Below are the code and all the weights of a small trained network. Each question names an input and a target symbol and asks about switching units off, where a switched-off unit gives its printed mean instead of its output.

import numpy as np


def w(rows, s, z=0):
    codes = np.array(rows[::2]) - 128.0
    scale = np.full(codes.shape[1], s)
    scale[-1] = z or s
    return codes * scale


def norm(h):
    return h / np.sqrt((h * h).mean(-1, keepdims=True) + 1e-5)


def f(y):
    return y / 2 * (1 + np.tanh(0.7978845608 * (y + 0.044715 * y**3)))


def softmax(a):
    e = np.exp(a - a.max(-1, keepdims=True))
    return e / e.sum(-1, keepdims=True)


def log_softmax(a):
    a = a - a.max(-1, keepdims=True)
    return a - np.log(np.exp(a).sum(-1, keepdims=True))


def net(x, mask):
    ids = ['αβδεζηθμξστω'.index(c) for c in x.split()]
    T = len(ids)
    res = E[ids] + P[:T]
    u = 0
    for l in range(2):
        r = norm(res)
        for j in range(2):
            rows = slice(2 * j, 2 * j + 2)
            q, k, v = (r @ M[l][rows].T for M in (Q, K, V))
            z = softmax(np.where(np.tri(T) > 0, q @ k.T / 2**0.5, -1e9)) @ v
            o = O[l][rows]
            res = res + np.where(mask[u + j], z, o[:, -1]) @ o[:, :-1]
        u += 2
        y = f(norm(res) @ A[l][:, :-1].T + A[l][:, -1])
        res = res + np.where(mask[u : u + 8], y, B[l][:, -1]) @ B[l][:, :-1]
        u += 8
    return log_softmax(norm(res)[-1] @ U[:, :-1].T + U[:, -1])


Q, K, V, O, A, B = {}, {}, {}, {}, {}, {}
E = w([
[92,153,2],'α',
[99,101,84],'β',
[135,163,62],'δ',
[120,159,104],'ε',
[196,77,109],'ζ',
[201,122,111],'η',
[143,163,36],'θ',
[147,165,83],'μ',
[105,51,87],'ξ',
[115,175,75],'σ',
[209,111,114],'τ',
[182,132,117],'ω',
],0.021)
P = w([
[153,63,171],'0',
[188,20,81],'1',
[124,121,176],'2',
[190,11,68],'3',
[53,28,234],'4',
[200,2,50],'5',
[123,123,178],'6',
],0.007)
Q[0] = w([
[76,119,129],'L0H0',
[110,108,187],'L0H0',
[159,47,1],'L0H1',
[154,107,179],'L0H1',
],0.0094)
K[0] = w([
[73,71,101],'L0H0',
[150,2,180],'L0H0',
[111,13,61],'L0H1',
[199,73,229],'L0H1',
],0.009)
V[0] = w([
[64,187,104],'L0H0',
[99,147,142],'L0H0',
[164,254,233],'L0H1',
[76,219,164],'L0H1',
],0.0072)
O[0] = w([
[201,114,104,137],'L0H0',
[3,170,185,104],'L0H0',
[173,200,52,2],'L0H1',
[49,171,204,53],'L0H1',
],0.0072,0.0074)
A[0] = w([
[186,247,160,130],'L0N0',
[150,223,149,56],'L0N1',
[133,178,72,80],'L0N2',
[93,193,159,201],'L0N3',
[182,206,134,177],'L0N4',
[152,236,215,4],'L0N5',
[110,141,144,11],'L0N6',
[46,79,188,205],'L0N7',
],0.013,0.0025)
B[0] = w([
[175,51,134,226],'L0N0',
[146,92,91,151],'L0N1',
[75,99,168,252],'L0N2',
[58,199,221,118],'L0N3',
[126,249,170,239],'L0N4',
[56,254,83,142],'L0N5',
[23,235,180,56],'L0N6',
[170,238,131,214],'L0N7',
],0.0048,0.0021)
Q[1] = w([
[188,181,179],'L1H0',
[175,19,2],'L1H0',
[82,239,180],'L1H1',
[58,159,87],'L1H1',
],0.012)
K[1] = w([
[136,62,140],'L1H0',
[103,7,116],'L1H0',
[168,162,202],'L1H1',
[74,170,139],'L1H1',
],0.016)
V[1] = w([
[125,78,102],'L1H0',
[164,148,99],'L1H0',
[246,109,91],'L1H1',
[195,86,86],'L1H1',
],0.013)
O[1] = w([
[58,82,196,208],'L1H0',
[126,214,47,151],'L1H0',
[78,106,255,254],'L1H1',
[73,191,147,251],'L1H1',
],0.0072,0.0097)
A[1] = w([
[212,86,136,157],'L1N0',
[77,152,38,254],'L1N1',
[197,198,87,36],'L1N2',
[8,161,147,250],'L1N3',
[165,205,190,65],'L1N4',
[146,173,134,84],'L1N5',
[97,87,177,62],'L1N6',
[110,179,158,55],'L1N7',
],0.013,0.0035)
B[1] = w([
[109,182,78,143],'L1N0',
[254,65,144,164],'L1N1',
[157,216,178,139],'L1N2',
[159,144,22,255],'L1N3',
[174,45,198,147],'L1N4',
[62,135,175,122],'L1N5',
[148,177,175,193],'L1N6',
[34,196,187,136],'L1N7',
],0.0099)
U = w([
[173,89,69,180],'α',
[56,77,137,8],'β',
[114,172,73,129],'δ',
[6,140,97,6],'ε',
[154,131,169,4],'ζ',
[146,157,175,64],'η',
[175,164,110,59],'θ',
[89,236,71,171],'μ',
[105,88,164,232],'ξ',
[205,223,130,154],'σ',
[146,151,167,50],'τ',
[70,230,196,216],'ω',
],0.016,0.002)

Each question gives the input, a string of symbols that net reads in full, and the target symbol t.
The units are the heads (2 rows each of Q, K, V and O) and the neurons (one row each of A and B). Each row of codes is followed by its name. A weight is (code - 128) times the scale printed after its matrix; where a second scale follows, it is the last column's (O, A, B and U).
mask holds one flag per unit, layer by layer, with each layer's heads first. A switched-off unit (its flag False) gives its mean, the last column of its rows in O or B, instead of its output. The means were averaged over made-up inputs and are rounded, as every weight is.
A unit's drop is (log p(t) with every unit on - log p(t) with that unit switched off) / (log p(t) with every unit on - log p(t) with every unit switched off).
The circuit of an input: a set's keep is (log p(t) with only the set's units on - log p(t) with every unit switched off) / (log p(t) with every unit on - log p(t) with every unit switched off). Starting from the 12 units with the biggest drops (on a tie, the unit counted first), units are removed one at a time, each time the one whose removal leaves the highest keep (on an exact tie, the one counted first), for as long as the keep stays at least 0.8.
circuit, biggest first: the units of the circuit, biggest drop first
unit that matters most: the unit with the biggest drop
top k neurons: the k neurons with the biggest drops, biggest first
drop when u is switched off: that unit's drop, to one decimal
input ω ζ ζ ε, target ε: circuit, biggest first : L1N1
input β ξ μ τ, target ξ: circuit, biggest first : L1N3; L1H0
input ω ε β, target ε: top 2 neurons : L1N1; L0N7
input ε ω μ μ η ε, target ε: top 3 neurons : L1N1; L0N4; L0N7
input μ ζ θ α δ, target μ: top 2 neurons : L1N3; L0N7
input ε α θ μ β, target ε: top 4 neurons : L0N4; L0N7; L1N3; L1N1
input ε ζ μ μ ε η μ, target ω: top 3 neurons : L0N0; L1N1; L1N7
input ε μ μ μ, target μ: top 2 neurons : L0N4; L1N3
input δ μ μ μ, target μ: top 2 neurons : L1N3; L1N1
input θ ε ξ τ, target ξ: top 2 neurons : L1N3; L1N1
input α β θ μ, target β: top 2 neurons : L1N3; L1N1
input α μ β α σ, target σ: top 2 neurons : L0N7; L1N2
input β τ τ ε, target β: drop when L0H1 is switched off : 0.5
input ζ ε μ, target ω: drop when L0N4 is switched off : 0.0
input ω ζ η ζ ε, target σ: unit that matters most : L0H0
input μ ζ μ μ δ, target μ: drop when L1N3 is switched off : 0.6
